Below is a small trained network, with its code and all its weights. Each question gives an input and a class and asks what happens when units are switched off, that is, made to give their printed mean instead of their output.

import numpy as np


def w(rows, s, z=0):
    codes = np.array(rows[::2]) - 128.0
    scale = np.full(codes.shape[1], s)
    scale[-1] = z or s
    return codes * scale


def f(y):
    return np.maximum(y, 0)


def log_softmax(a):
    a = a - a.max(-1, keepdims=True)
    return a - np.log(np.exp(a).sum(-1, keepdims=True))


def net(x, mask):
    res = np.array(x, float).reshape(1, 5) / 4 @ E
    y = f(res @ A[0][:, :-1].T + A[0][:, -1])
    res = res + np.where(mask, y, B[0][:, -1]) @ B[0][:, :-1]
    return log_softmax(res[-1] @ U[:, :-1].T + U[:, -1])


A, B = {}, {}
E = w([
[123,216,168,117,202,232,113,166],'x0',
[129,163,163,245,142,114,90,76],'x1',
[183,51,238,118,131,124,107,136],'x2',
[74,17,113,144,162,222,166,63],'x3',
[76,115,174,161,151,60,224,173],'x4',
],0.013)
A[0] = w([
[133,128,127,165,133,129,112,131,1],'n1',
[100,172,59,72,101,139,182,130,107],'n2',
[75,167,77,145,124,115,166,126,35],'n3',
[159,175,148,96,161,188,123,140,64],'n4',
[139,137,120,171,118,139,41,89,114],'n5',
[114,105,90,8,106,146,142,197,67],'n6',
[146,72,181,64,131,132,116,175,151],'n7',
[199,129,88,74,91,173,114,124,85],'n8',
[97,161,30,140,107,151,128,137,105],'n9',
[185,113,98,128,113,159,74,102,61],'n10',
[196,145,93,148,89,102,109,179,65],'n11',
[110,168,156,119,179,185,119,169,41],'n12',
[126,69,98,162,117,182,156,98,73],'n13',
[92,71,114,148,192,173,159,94,39],'n14',
[169,156,139,126,90,121,120,159,39],'n15',
[202,84,176,124,115,150,119,150,152],'n16',
[157,145,128,111,135,132,128,102,21],'n17',
[118,143,127,166,133,115,129,97,78],'n18',
[80,100,155,156,143,104,201,216,110],'n19',
[181,167,109,116,105,74,87,169,101],'n20',
[118,175,132,121,210,174,116,166,50],'n21',
[143,195,152,134,119,92,103,184,59],'n22',
[165,140,171,203,122,130,120,104,59],'n23',
[130,134,155,144,136,162,112,169,10],'n24',
[111,94,112,58,112,138,128,177,10],'n25',
[136,123,124,129,155,148,139,119,31],'n26',
[119,160,147,121,144,70,138,163,106],'n27',
[153,98,89,115,61,95,119,93,122],'n28',
[166,85,204,115,126,129,117,148,10],'n29',
[133,83,89,143,67,72,119,103,33],'n30',
[185,131,92,67,97,159,45,81,68],'n31',
[98,151,111,185,121,131,120,105,94],'n32',
],0.014,0.0057)
B[0] = w([
[90,129,133,176,123,123,114,108,139],'n1',
[212,156,111,182,38,148,112,86,224],'n2',
[220,163,169,105,74,107,129,85,191],'n3',
[133,52,126,111,139,77,134,180,219],'n4',
[82,178,152,174,147,118,157,141,215],'n5',
[29,179,87,254,162,94,37,147,253],'n6',
[180,162,102,166,76,155,138,120,230],'n7',
[101,170,203,141,173,123,204,119,219],'n8',
[238,168,116,129,61,141,145,104,222],'n9',
[107,184,181,91,144,112,161,114,205],'n10',
[84,95,102,67,152,166,130,91,195],'n11',
[170,40,153,103,163,65,118,199,215],'n12',
[76,91,50,48,149,174,113,95,222],'n13',
[87,114,60,53,137,190,109,67,230],'n14',
[113,122,73,80,162,182,97,91,176],'n15',
[228,164,84,180,51,179,111,92,222],'n16',
[114,134,145,111,138,104,124,129,139],'n17',
[116,121,117,194,146,126,97,129,159],'n18',
[85,196,238,98,154,80,225,94,240],'n19',
[96,92,58,86,140,217,106,113,229],'n20',
[169,44,149,108,119,78,115,200,222],'n21',
[77,107,77,83,104,183,111,103,227],'n22',
[95,138,116,223,134,130,84,136,196],'n23',
[143,100,132,108,99,76,92,148,161],'n24',
[70,140,131,188,164,126,26,141,193],'n25',
[130,108,108,113,145,120,98,120,144],'n26',
[82,149,124,74,159,180,145,104,199],'n27',
[147,34,157,120,158,94,153,226,218],'n28',
[220,163,129,137,45,122,115,40,201],'n29',
[181,54,112,89,155,42,107,254,215],'n30',
[108,182,207,98,168,82,217,95,253],'n31',
[139,142,120,219,100,104,85,102,177],'n32',
],0.0086,0.015)
U = w([
[80,103,80,37,133,200,93,90,112],'0',
[173,49,141,101,133,59,108,215,114],'1',
[234,177,126,158,61,140,106,85,102],'2',
[56,161,125,253,144,113,54,135,126],'3',
[80,190,207,95,154,97,203,105,110],'4',
[126,143,115,163,111,188,172,167,252],'5',
],0.013,0.023)

Each question gives the input, the list of numbers given to net, and the class t.
The units are the neurons (one row each of A and B). Each row of codes is followed by its name. A weight is (code - 128) times the scale printed after its matrix; where a second scale follows, it is the last column's (A, B and U).
mask holds one flag per neuron, in row order. A switched-off neuron (its flag False) gives its mean, the last column of its row in B, instead of its output. The means were averaged over made-up inputs and are rounded, as every weight is.
A unit's drop is (log p(t) with every unit on - log p(t) with that unit switched off) / (log p(t) with every unit on - log p(t) with every unit switched off).
The circuit of an input: a set's keep is (log p(t) with only the set's units on - log p(t) with every unit switched off) / (log p(t) with every unit on - log p(t) with every unit switched off). Starting from the 12 units with the biggest drops (on a tie, the unit counted first), units are removed one at a time, each time the one whose removal leaves the highest keep (on an exact tie, the one counted first), for as long as the keep stays at least 0.8.
units of the circuit, in order: the units of the circuit, biggest drop first
unit that matters most: the unit with the biggest drop
k most important neurons: the k neurons with the biggest drops, biggest first
drop when u is switched off: that unit's drop, to one decimal
input [-7,-8,-5,5,-7], class 3: units of the circuit, in order -> n6
input [4,8,-5,-8,2], class 0: 3 most important neurons -> n22, n20, n6
input [6,4,-7,3,-4], class 2: 2 most important neurons -> n9, n30
input [-8,8,2,-7,0], class 1: 3 most important neurons -> n30, n28, n6
input [6,-3,1,-3,-7], class 4: 4 most important neurons -> n31, n8, n30, n10
input [-2,5,5,-6,-5], class 0: 3 most important neurons -> n20, n11, n6
input [5,5,3,-5,-1], class 0: 3 most important neurons -> n22, n6, n30
input [-5,0,2,-5,6], class 4: 3 most important neurons -> n19, n14, n13
input [8,3,5,7,0], class 1: 3 most important neurons -> n12, n21, n4
input [6,-2,-8,-6,0], class 2: 2 most important neurons -> n2, n9
input [-5,-1,4,5,6], class 4: 2 most important neurons -> n19, n20
input [-6,-3,0,8,6], class 0: 2 most important neurons -> n14, n13
input [4,-3,-5,-2,-2], class 2: 3 most important neurons -> n2, n9, n30
input [1,-2,-7,-5,7], class 2: unit that matters most -> n2
input [2,-4,-3,-1,4], class 3: 3 most important neurons -> n6, n31, n8
input [-8,6,-5,5,-7], class 1: 2 most important neurons -> n30, n28
input [6,-1,-6,-5,-6], class 1: 4 most important neurons -> n21, n4, n12, n19
input [2,-7,8,-8,7], class 0: drop when n27 is switched off -> 0.5
input [8,-3,7,3,0], class 1: drop when n12 is switched off -> 0.9
input [-2,-3,-4,-4,2], class 0: units of the circuit, in order -> n20
input [-3,-8,1,3,0], class 3: drop when n6 is switched off -> 0.1
input [-6,-1,6,0,-7], class 4: drop when n31 is switched off -> 1.1
